Each row has a class, written after it.
-118,90,211,-49,426,-54,-176,125,32,142,251,-301,-262,-165,-165,-217,-35,-157,65,-3,53,48,-360,-184,-142,239,-48,-9,234,-205,-83,31,11,-6,-174,-95,-258,-189,53,144,166 : zuru
-123,-145,260,185,134,38,-96,147,86,178,82,-52,-331,-77,-21,-319,220,-86,105,259,45,-271,470,-102,-185,191,-197,-95,85,-55,48,21,-61,267,172,-5,-211,-161,106,143,184 : rafi
10,-1,392,255,502,-78,63,-4,56,267,136,-170,-420,-346,-29,-413,19,13,231,305,-57,-107,226,-152,-156,75,-324,-18,55,62,-67,105,-92,176,42,128,-55,-191,226,65,320 : poveb
-138,-93,236,-39,37,99,-4,95,313,-172,-561,-120,-78,53,30,-57,296,12,-220,-72,325,-37,531,-44,26,156,114,-124,303,40,309,-14,187,6,-250,-216,-291,-121,-156,31,-177 : Ral
-677,-247,-76,-287,-505,211,-108,151,22,-232,203,-52,-135,182,16,174,481,84,-239,54,301,-22,561,253,-123,237,68,-173,-117,-294,346,-94,216,-17,246,-33,-422,-384,-120,-36,-51 : Luku
-184,-111,298,-38,15,49,74,39,409,34,-557,-149,-191,-116,-130,45,206,15,-180,-72,244,-42,440,-95,98,232,261,-109,185,19,207,-44,112,21,-214,-156,-151,-235,-27,4,-68 : rafi
-485,-86,239,-207,-54,12,33,-10,61,-28,3,-250,-413,-257,-157,303,272,176,-93,30,128,105,290,156,38,206,23,-6,-218,-252,92,171,-97,-108,286,193,-156,-453,62,-25,178 : sefe
-51,-50,264,318,457,-123,27,-9,83,328,199,-160,-362,-224,-77,-259,49,-77,273,301,-58,-209,141,-248,-177,140,-307,25,185,-65,-100,91,-172,158,181,38,28,-281,259,31,299 : zuru
160,168,606,300,694,-285,314,-279,16,341,-209,-141,-198,-501,-291,164,-293,-42,93,49,-109,146,-237,-222,243,-36,-97,191,291,156,-51,170,-25,8,-256,87,220,-103,115,2,202 : Pupep
-506,-145,74,-130,-216,130,0,59,-81,-192,292,-101,-229,33,9,224,425,107,-124,91,216,-47,401,201,-83,140,-128,-52,-154,-201,193,65,44,1,236,72,-344,-363,-77,6,69 : Pupep
-188,115,251,-151,461,-25,-134,70,62,137,163,-381,-228,-191,-221,-149,-133,-54,-18,-54,50,123,-269,-86,14,290,54,-117,119,-165,8,23,30,-15,-327,-74,-278,-233,46,132,124 : remep
-79,-178,67,272,168,91,-27,158,-66,47,213,35,-238,127,230,-514,266,-190,207,318,138,-289,249,-100,-267,96,-414,41,204,-64,59,-10,101,208,14,-92,-340,-177,-113,41,146 : Gir
-137,-83,179,287,63,14,-23,189,39,214,241,-61,-397,4,25,-451,259,-169,190,282,81,-308,329,-212,-276,99,-269,18,255,28,38,-48,47,252,210,-1,-118,-243,4,70,222 : Ral
-442,-161,-14,-5,-239,144,67,77,-231,-300,490,0,-255,192,187,-71,523,-92,-14,159,228,-23,298,166,-161,34,-283,16,-27,-107,168,-11,216,0,258,-9,-373,-356,-240,-135,66 : Luku
-154,-110,246,61,123,78,-106,139,189,189,-104,-231,-312,-96,48,-303,223,-11,63,216,127,-235,675,-78,-206,201,-140,-222,25,24,60,16,-87,243,13,58,-161,-232,199,122,151 : Pupep
-359,-15,55,124,-40,32,63,13,-361,-174,669,133,-232,22,144,291,325,22,-87,124,103,-22,-231,95,-98,57,-372,347,-36,-281,-34,152,206,-61,398,102,-159,-470,-236,-141,207 : zuru
-330,87,131,-332,161,87,-252,182,149,146,127,-347,-253,-110,-160,-139,1,-7,-127,-73,123,65,59,-84,-80,331,166,-231,60,-239,86,-48,115,30,-278,-90,-356,-216,13,186,18 : zuru
-213,-26,-221,195,16,101,-169,313,-182,12,668,97,-197,192,68,-204,295,-161,-39,16,239,-172,-393,-213,-300,166,-52,355,357,-375,-33,-32,447,16,224,-304,-501,-363,-553,60,184 : Luku
-37,120,156,40,503,-34,-115,113,-76,127,458,-250,-229,-152,-106,-329,-75,-108,79,5,19,42,-446,-151,-76,117,-165,36,217,-125,-47,27,97,-8,-225,-105,-354,-196,-118,153,154 : Gir
-291,90,238,-167,285,-14,-236,176,174,230,87,-362,-336,-210,-209,-57,32,15,-99,-40,100,61,-70,-130,-47,296,153,-74,52,-210,-13,64,-86,69,-163,-51,-228,-272,45,218,118 : zisa
-554,-118,-26,-126,-440,165,9,149,-141,-236,385,-20,-266,109,81,178,495,104,-133,69,271,-6,364,169,-134,133,-141,93,-88,-259,222,14,240,-51,329,-6,-266,-446,-247,-126,96 : sefe
-46,34,60,78,365,114,-74,230,-256,-99,607,-175,-140,34,91,-502,25,-212,125,7,13,44,-489,-145,-186,8,-248,72,240,-103,2,-42,399,6,-319,-225,-468,-81,-330,60,83 : Ral
-136,-67,155,155,136,115,154,72,102,-155,-243,-60,-77,130,173,-202,263,-88,-116,-6,240,-68,304,-99,31,-8,-68,15,313,59,227,-99,345,7,-286,-196,-393,-149,-327,-81,-188 : remep
72,78,430,317,521,-122,278,-92,56,28,-75,-27,-196,-245,-47,-61,-19,-20,-28,-1,6,42,-92,-174,177,-60,-168,200,254,159,51,46,133,-35,-189,-23,-54,-203,-104,-71,5 : remep
-174,-184,124,229,73,33,-90,172,33,69,150,-23,-287,-31,86,-457,237,-58,94,266,87,-324,395,-54,-276,135,-256,-44,151,-47,73,-37,81,246,177,-3,-225,-260,48,35,122 : rafi
-320,-214,5,94,-187,105,-137,217,261,97,-1,-20,-175,101,15,-243,375,-25,19,250,246,-319,647,-53,-259,245,-47,-66,113,-163,151,-105,1,241,216,-101,-176,-268,61,104,104 : remep
-647,-140,-43,-256,-403,184,-50,127,20,-208,315,-51,-264,45,29,230,452,113,-193,46,259,-19,428,201,-105,193,48,-103,-70,-255,256,-40,230,-66,323,-2,-321,-453,-111,-57,-17 : zuru
-500,-140,67,-208,-234,155,-21,37,-42,-177,231,-136,-283,6,47,140,413,90,-170,54,243,61,386,213,-116,119,-118,-190,-153,-222,206,0,148,-87,163,63,-359,-411,-71,-53,4 : zuru
-309,-91,69,107,-199,41,20,156,367,-20,-430,-2,-99,-4,-56,140,398,-6,-240,-48,380,-85,588,-106,28,232,227,107,288,-95,246,-30,170,-7,74,-242,-119,-321,-216,-28,-60 : zisa
-136,75,81,4,385,8,-172,226,-118,78,377,-202,-199,-99,-49,-226,-8,-147,4,-27,107,26,-397,-150,-121,201,-30,40,218,-214,6,9,251,13,-256,-192,-367,-223,-206,121,116 : zisa
-123,-205,108,149,55,96,-109,120,76,36,63,-105,-233,58,140,-563,247,-120,97,321,113,-349,517,-13,-352,187,-265,-207,166,-36,126,-122,57,269,24,3,-298,-147,82,60,59 : Kob
-548,-169,80,-265,-250,237,-86,123,-110,-314,271,-176,-194,151,157,-129,396,110,-186,86,284,84,422,296,-140,85,-195,-248,-196,-125,324,-105,264,4,18,8,-466,-309,-116,-72,-84 : poveb
20,180,319,91,817,-136,-39,3,-141,250,621,-349,-238,-301,-214,-313,-246,-128,195,18,-186,108,-688,-204,-59,99,-218,42,199,-113,-114,77,48,-12,-299,-61,-227,-187,-33,155,243 : Ral
-476,-134,71,-130,-209,155,-42,103,-70,-159,272,-118,-308,-29,53,124,408,121,-129,55,189,54,423,207,-73,68,-138,-164,-157,-152,159,34,51,-26,285,50,-307,-432,-62,-47,64 : Gir
24,82,504,328,477,-183,203,-76,84,207,-142,-34,-148,-296,-171,220,-19,-43,-8,38,57,73,-136,-202,193,39,-180,299,315,34,-26,156,-40,-11,-121,-39,86,-195,-88,-43,115 : zisa
-57,-112,325,213,242,-29,112,61,176,-61,-195,-40,-101,-133,-34,-102,119,45,-89,5,159,-56,150,-120,71,35,-65,106,318,45,164,-3,176,28,-165,-196,-184,-212,-38,-73,-43 : rafi
183,66,407,146,646,11,167,-95,29,-170,-322,-187,-64,-73,161,-443,-37,-27,-17,7,69,61,18,-41,93,-38,-250,-153,196,315,149,-26,192,-26,-535,-116,-323,48,-111,-79,-209 : poveb
-444,-35,-81,-290,-67,135,-321,307,250,113,64,-189,-192,58,-139,75,188,61,-237,-68,347,-76,147,-72,-126,462,287,-74,207,-359,136,-45,135,89,24,-229,-305,-420,-170,178,42 : remep
-59,-71,247,201,104,30,135,74,131,-127,-208,23,-86,20,35,-148,240,-85,-57,39,226,-65,234,-140,-4,35,-169,141,334,66,163,-40,223,26,-171,-179,-187,-142,-219,-96,-86 : sefe
-26,-114,335,3,306,17,-105,98,98,165,-256,-269,-349,-117,67,-562,106,-71,137,232,97,-183,532,-28,-210,210,-246,-349,-16,82,101,-22,-76,246,-161,65,-183,-148,219,91,82 : sefe
-451,-195,-199,32,-360,231,20,144,-278,-338,575,198,-222,298,251,70,512,10,-73,126,239,-146,141,150,-168,56,-174,194,0,-255,220,-18,401,-3,417,-113,-412,-363,-456,-85,32 : Gir
-271,47,334,-47,234,11,107,-118,-210,34,342,-174,-364,-176,14,14,90,101,-48,86,-73,173,33,137,48,53,-310,-88,-277,-43,11,163,18,-31,45,266,-165,-347,119,-29,138 : Luku
-558,-134,-134,46,-441,163,-4,177,-279,-211,557,167,-223,268,141,174,485,-3,-108,117,229,-163,105,118,-200,93,-195,237,30,-287,199,2,374,64,495,-40,-242,-403,-421,-110,70 : Kob
-234,88,51,-234,120,101,-263,255,114,92,-2,-292,-235,-37,-74,-255,84,-40,-129,-78,273,81,-13,-91,-153,357,131,-98,72,-212,94,-18,226,22,-175,-177,-361,-244,-203,117,72 : sefe
-86,66,-56,283,460,-17,-50,201,-290,149,899,36,-250,-19,-35,-178,32,-175,163,57,15,-131,-740,-263,-204,42,-199,447,428,-304,-112,5,317,-9,171,-252,-333,-368,-371,90,245 : remep
-332,30,92,-269,41,67,-277,231,209,212,82,-282,-275,-86,-196,-153,47,-25,-105,-41,157,-18,95,-86,-110,389,226,-135,131,-214,119,-59,47,73,-100,-112,-292,-255,-29,230,107 : Gir
-51,-100,267,316,392,-31,53,48,-76,131,262,-82,-300,-142,60,-428,134,-153,255,311,-22,-201,31,-117,-266,50,-430,43,153,-51,-44,38,26,158,-4,65,-189,-229,91,24,250 : Ral
27,-9,548,53,491,-125,178,-88,340,36,-617,-299,-179,-389,-168,-82,-87,71,-94,-23,104,142,283,-95,204,178,96,-161,149,190,190,65,-42,-10,-330,6,-134,-56,202,35,-36 : Pupep
4,-62,205,471,357,-61,95,31,-112,194,340,-67,-291,-154,29,-362,158,-143,292,357,17,-222,41,-215,-289,8,-424,158,166,-37,-100,65,-9,180,111,2,-131,-211,83,11,357 : Pupep
-583,-168,-93,-165,-430,210,-17,174,-116,-272,465,65,-238,194,139,127,499,46,-115,73,255,-64,309,160,-160,175,-68,-36,-77,-256,258,-27,311,-26,265,-98,-379,-377,-227,-77,22 : zuru
-22,-63,338,286,321,-33,214,-24,42,-35,-159,-70,-134,-101,-6,-184,116,-48,-60,33,144,-39,30,-136,57,-10,-173,140,279,95,142,-19,248,18,-231,-150,-253,-186,-198,-119,-39 : rafi
-26,-15,292,438,456,-114,154,9,-36,362,267,-103,-409,-350,-92,-159,51,-82,325,327,-120,-137,4,-256,-159,43,-287,163,145,-47,-185,123,-159,140,247,53,69,-286,180,0,446 : remep
-248,83,137,-149,213,2,-227,191,35,153,167,-256,-325,-126,-148,-31,84,-50,-67,-21,164,29,-120,-110,-102,319,129,12,175,-223,42,96,22,28,-113,-145,-258,-246,-118,193,165 : zisa
-349,-75,204,10,143,14,91,-50,-202,-101,497,-107,-286,-157,10,145,205,97,-33,125,71,74,41,163,-2,70,-337,121,-88,-151,56,161,51,-58,225,120,-221,-466,-70,-142,196 : rafi
184,41,204,578,498,-137,157,-64,-280,143,521,23,-258,-101,146,-366,93,-137,302,338,-84,-178,-169,-252,-244,-139,-567,232,218,5,-89,81,76,145,55,-22,-19,-179,-45,-70,340 : rafi
-185,71,196,-240,268,32,-243,148,119,120,1,-355,-230,-139,-135,-259,5,-95,-60,-17,162,70,109,-20,-91,319,36,-242,71,-93,112,43,19,77,-285,-98,-247,-171,-56,151,93 : Kob
-617,-200,-105,-77,-492,183,-18,138,-102,-208,453,-18,-256,204,87,190,544,24,-100,143,275,-96,450,160,-161,126,-95,60,21,-259,211,-11,154,-4,370,-19,-366,-393,-195,-93,70 : zisa
-59,-49,304,298,407,-51,7,33,15,268,145,-144,-341,-243,-3,-246,64,-29,208,340,4,-241,242,-137,-190,96,-341,32,199,-10,-43,86,-75,210,152,62,-32,-280,128,-31,275 : Kob
158,111,581,94,732,-166,163,-169,176,124,-501,-294,-145,-327,-103,-229,-223,-23,-53,-35,-2,187,46,-93,243,94,-106,-149,150,284,140,86,-13,-10,-535,18,-56,-16,165,22,-113 : zisa
100,2,222,437,522,-71,77,38,-163,177,344,-62,-347,-174,111,-410,125,-109,286,292,-43,-221,-8,-195,-232,-29,-499,63,198,34,-80,102,-5,136,72,17,-150,-249,50,28,295 : Gir
-66,-43,316,154,117,-60,82,19,281,88,-406,-27,-140,-122,-84,10,145,24,-123,-14,184,-85,331,-110,83,125,98,90,296,30,196,-4,95,15,-137,-137,-56,-171,-20,43,-60 : zisa
8,-46,462,148,471,-131,31,-28,99,242,-228,-223,-460,-296,-51,-319,24,6,205,230,-23,-152,325,-101,-152,218,-232,-160,37,67,17,169,-208,188,-31,144,-63,-155,272,67,260 : rafi
-104,71,123,-176,285,76,-235,157,51,47,257,-303,-220,-18,-60,-337,0,-93,-2,-24,91,2,-119,-76,-83,218,-8,-184,242,-94,51,-28,48,22,-332,-151,-404,-141,10,204,47 : Gir
-493,-143,146,-178,-170,152,-42,115,-150,-287,347,-97,-280,39,97,26,350,122,-111,71,182,21,374,254,-50,67,-193,-148,-82,-81,293,-3,179,8,170,25,-347,-349,-85,-55,-24 : Gir
-246,-218,56,177,-144,82,62,233,206,-127,-195,133,-105,91,95,27,415,-66,-179,3,325,-165,347,-130,32,93,107,160,425,-64,164,-74,279,63,148,-254,-268,-297,-400,-55,-115 : Luku
-316,-77,-179,-141,29,193,-319,336,-23,-106,279,-100,-105,275,88,-208,252,-116,-144,-43,275,-139,-60,-62,-250,269,45,-40,272,-335,129,-125,237,63,-90,-312,-546,-274,-320,149,-74 : remep
-166,25,-64,14,173,81,-215,243,-81,-10,371,-159,-179,100,-10,-245,169,-141,-45,-12,230,-24,-305,-164,-245,236,-71,87,166,-264,54,-11,244,20,-110,-283,-385,-257,-354,75,136 : rafi
-26,186,420,-135,655,-71,-137,69,15,197,285,-419,-283,-369,-242,-324,-215,-62,47,-58,-110,189,-354,-132,-62,165,-107,-139,59,-33,-64,35,-21,-8,-381,17,-259,-138,115,163,129 : sefe
-137,-42,233,268,116,-33,124,84,208,11,-184,8,-148,-121,-71,48,224,15,-147,45,270,-150,193,-152,69,83,-50,239,390,-12,183,15,188,0,29,-155,-138,-316,-265,-73,-7 : Kob
-473,-110,121,-227,-174,181,-20,40,-83,-223,187,-175,-250,53,71,38,366,108,-175,79,198,52,458,243,-74,120,-177,-251,-173,-83,312,36,132,-31,37,58,-417,-294,-66,-36,-44 : rafi
-90,-77,293,78,222,45,120,37,200,-130,-351,-145,-62,-50,47,-288,178,-20,-126,-2,174,-47,357,-50,47,22,-63,-125,218,199,245,-100,180,18,-358,-132,-314,-78,-161,-39,-182 : poveb
-244,51,281,-162,290,55,97,-142,-124,-133,252,-344,-221,-193,47,-76,108,133,-7,85,37,191,204,229,26,-5,-353,-265,-226,56,160,79,-27,-123,-269,142,-281,-306,181,-94,55 : Gir
-248,-42,-9,-299,111,140,-314,251,132,-58,15,-255,-151,101,27,-433,105,-92,-107,-66,233,-37,24,-22,-254,359,60,-187,101,-204,137,-75,194,24,-325,-186,-513,-145,-60,152,-69 : zuru
133,-11,527,174,650,-118,163,-101,106,-108,-302,-191,-82,-253,-67,-239,-65,-15,-70,-26,74,83,7,-35,190,28,-219,-97,233,206,187,51,111,-38,-406,-58,-278,-62,-16,-29,-133 : rafi
-319,26,11,-237,111,107,-202,224,57,119,315,-235,-266,-2,-80,-132,104,-78,-64,-43,172,7,-151,-137,-155,294,106,-75,147,-245,67,-63,205,33,-175,-215,-297,-300,-213,133,51 : zuru
79,-108,231,380,486,-79,26,14,-183,111,422,-97,-257,-108,90,-483,84,-163,275,333,-39,-216,-19,-121,-242,-3,-495,-2,207,-34,-18,9,4,158,-97,0,-218,-158,96,56,199 : zisa
-327,-235,26,216,-164,4,-163,245,283,217,-99,-41,-229,-47,-83,-173,326,-65,55,271,211,-401,577,-110,-258,277,-75,79,198,-228,54,6,-105,239,414,-2,-46,-345,44,62,219 : Kob
-503,-35,150,-193,-85,30,38,-19,35,10,169,-196,-313,-167,-91,213,231,185,-101,36,75,36,321,169,63,130,7,-29,-205,-160,160,76,-56,-58,172,144,-152,-433,61,-1,112 : Gir
-211,-169,137,294,18,13,-60,198,144,276,112,-12,-309,-60,-33,-213,265,-64,170,298,145,-377,422,-165,-280,222,-182,143,242,-128,-16,-2,-58,253,396,-13,-77,-322,95,89,253 : Pupep
-232,-206,120,205,-3,-28,-112,156,189,310,-9,-45,-383,-96,-72,-222,252,-122,143,283,124,-332,532,-164,-208,223,-114,-24,167,-124,-16,70,-108,235,394,41,-65,-301,103,96,267 : zuru
-459,-105,40,-33,-178,129,-11,58,-169,-230,421,1,-243,92,56,59,373,62,-145,114,187,-62,175,157,-94,121,-241,102,-155,-107,167,45,179,-1,261,52,-201,-423,-165,-89,101 : poveb
-485,-128,-138,-337,-277,196,-312,310,277,25,-56,-259,-103,150,-104,-55,265,-38,-165,-50,371,-42,270,-39,-271,477,293,-152,107,-322,168,-82,142,97,-80,-241,-338,-259,-114,153,45 : Pupep
-580,-111,-4,-4,-195,71,53,49,-70,-58,382,2,-300,10,-49,259,440,113,-93,81,177,-51,218,129,-98,114,-166,159,-91,-305,119,107,100,-34,477,75,-187,-556,-167,-45,131 : Ral
-498,-55,172,-317,-1,61,79,-105,36,-83,4,-352,-294,-157,-73,150,184,162,-110,48,114,88,408,254,32,178,-62,-210,-189,-51,206,131,-84,-90,-10,195,-267,-370,137,-114,45 : Kob
-68,-68,392,101,374,-92,-49,13,195,251,-124,-247,-389,-298,-132,-334,41,25,145,230,-57,-212,483,-94,-129,159,-92,-137,47,91,40,72,-253,212,86,121,-58,-166,347,132,216 : Ral
